Below is a small trained network, with its code and all its weights. Each question gives an input and a class and asks what happens when units are switched off, that is, made to give their printed mean instead of their output.

import numpy as np


def w(rows, s, z=0):
    codes = np.array(rows[::2]) - 128.0
    scale = np.full(codes.shape[1], s)
    scale[-1] = z or s
    return codes * scale


def f(y):
    return y / 2 * (1 + np.tanh(0.7978845608 * (y + 0.044715 * y**3)))


def log_softmax(a):
    a = a - a.max(-1, keepdims=True)
    return a - np.log(np.exp(a).sum(-1, keepdims=True))


def net(x, mask):
    res = np.array(x, float).reshape(1, 7) / 4 @ E
    y = f(res @ A[0][:, :-1].T + A[0][:, -1])
    res = res + np.where(mask, y, B[0][:, -1]) @ B[0][:, :-1]
    return log_softmax(res[-1] @ U[:, :-1].T + U[:, -1])


A, B = {}, {}
E = w([
[65,145,208,121,78,87,249,112,15,183,94,179],'x0',
[241,74,3,170,116,93,75,135,118,107,33,132],'x1',
[167,105,214,125,161,14,110,179,59,118,34,182],'x2',
[186,4,79,131,233,82,237,70,214,131,164,189],'x3',
[159,171,141,179,80,86,67,144,110,98,116,46],'x4',
[162,32,153,179,148,53,120,27,49,29,95,65],'x5',
[170,97,147,25,131,205,145,162,42,16,143,246],'x6',
],0.0046)
A[0] = w([
[147,42,98,98,161,184,165,87,94,83,161,174,99],'n0',
[73,238,175,110,87,190,99,142,88,140,153,77,236],'n1',
[156,123,75,162,133,119,65,117,180,113,120,37,241],'n2',
[164,126,81,159,110,113,132,132,169,140,126,109,248],'n3',
[116,87,174,120,156,85,188,121,157,120,163,166,227],'n4',
[146,149,95,79,137,201,100,176,173,134,129,246,149],'n5',
[163,124,151,135,103,77,133,136,44,105,88,139,254],'n6',
[172,124,178,112,144,116,44,142,93,45,136,109,176],'n7',
[116,115,170,128,116,78,137,135,13,142,74,165,232],'n8',
],0.013,0.0013)
B[0] = w([
[64,34,116,124,70,152,132,83,144,66,140,176,215],'n0',
[24,206,182,166,73,172,97,184,112,127,158,120,253],'n1',
[146,120,63,136,124,75,111,112,149,141,124,8,208],'n2',
[110,124,71,127,126,125,122,106,126,141,117,81,172],'n3',
[169,117,191,127,160,119,163,89,165,191,160,161,196],'n4',
[176,161,27,67,164,178,147,201,132,134,144,180,214],'n5',
[153,134,145,115,152,105,124,124,79,92,58,148,209],'n6',
[171,65,203,127,146,122,89,192,99,95,148,104,197],'n7',
[138,196,131,149,138,108,146,87,64,104,26,168,225],'n8',
],0.016,0.012)
U = w([
[145,114,24,151,120,82,90,84,176,164,139,11,234],'0',
[165,131,242,142,198,99,190,77,197,254,206,160,40],'1',
[87,2,174,106,86,160,168,30,174,76,199,210,10],'2',
[173,158,195,132,170,101,141,92,16,68,8,212,154],'3',
[9,208,206,167,48,203,75,194,103,128,190,135,243],'4',
[212,49,179,129,149,102,17,195,84,48,151,50,72],'5',
[188,131,40,12,179,221,151,196,143,116,177,228,53],'6',
],0.0045,0.0012)

Each question gives the input, the list of numbers given to net, and the class t.
The units are the neurons (one row each of A and B). Each row of codes is followed by its name. A weight is (code - 128) times the scale printed after its matrix; where a second scale follows, it is the last column's (A, B and U).
mask holds one flag per neuron, in row order. A switched-off neuron (its flag False) gives its mean, the last column of its row in B, instead of its output. The means were averaged over made-up inputs and are rounded, as every weight is.
A unit's drop is (log p(t) with every unit on - log p(t) with that unit switched off) / (log p(t) with every unit on - log p(t) with every unit switched off).
The circuit of an input: a set's keep is (log p(t) with only the set's units on - log p(t) with every unit switched off) / (log p(t) with every unit on - log p(t) with every unit switched off). Starting from all 9 units, units are removed one at a time, each time the one whose removal leaves the highest keep (on an exact tie, the one counted first), for as long as the keep stays at least 0.8.
units of the circuit, in order: the units of the circuit, biggest drop first
unit that matters most: the unit with the biggest drop
top k neurons: the k neurons with the biggest drops, biggest first
drop when u is switched off: that unit's drop, to one decimal
input [7,-7,-4,8,-4,4,-7], class 1: unit that matters most	n4
input [2,7,-4,8,-6,-1,-5], class 2: top 3 neurons	[n0, n4, n5]
input [4,-3,0,1,-3,-2,2], class 6: units of the circuit, in order	[n1, n5, n6]
input [-2,-2,5,6,-3,-6,-6], class 1: top 2 neurons	[n4, n0]
input [-3,2,1,-8,7,2,5], class 5: top 3 neurons	[n7, n6, n2]
input [1,2,1,-1,8,2,0], class 5: top 3 neurons	[n7, n2, n4]
input [-5,5,-5,5,6,6,3], class 0: top 2 neurons	[n2, n3]
input [-6,3,-1,-1,-1,0,4], class 6: top 2 neurons	[n5, n1]
input [8,4,-1,5,-8,-3,0], class 2: top 2 neurons	[n0, n4]
input [-4,-6,7,4,8,1,1], class 5: top 2 neurons	[n7, n8]
input [-2,3,-4,7,-3,6,1], class 2: drop when n0 is switched off	1.0
input [0,8,2,7,7,-2,4], class 5: drop when n6 is switched off	0.2
input [-4,7,5,7,4,0,6], class 5: drop when n8 is switched off	0.1
input [-3,2,3,-1,6,-8,-3], class 0: units of the circuit, in order	[n2]
input [-4,-1,-8,2,4,-7,5], class 6: drop when n6 is switched off	0.0
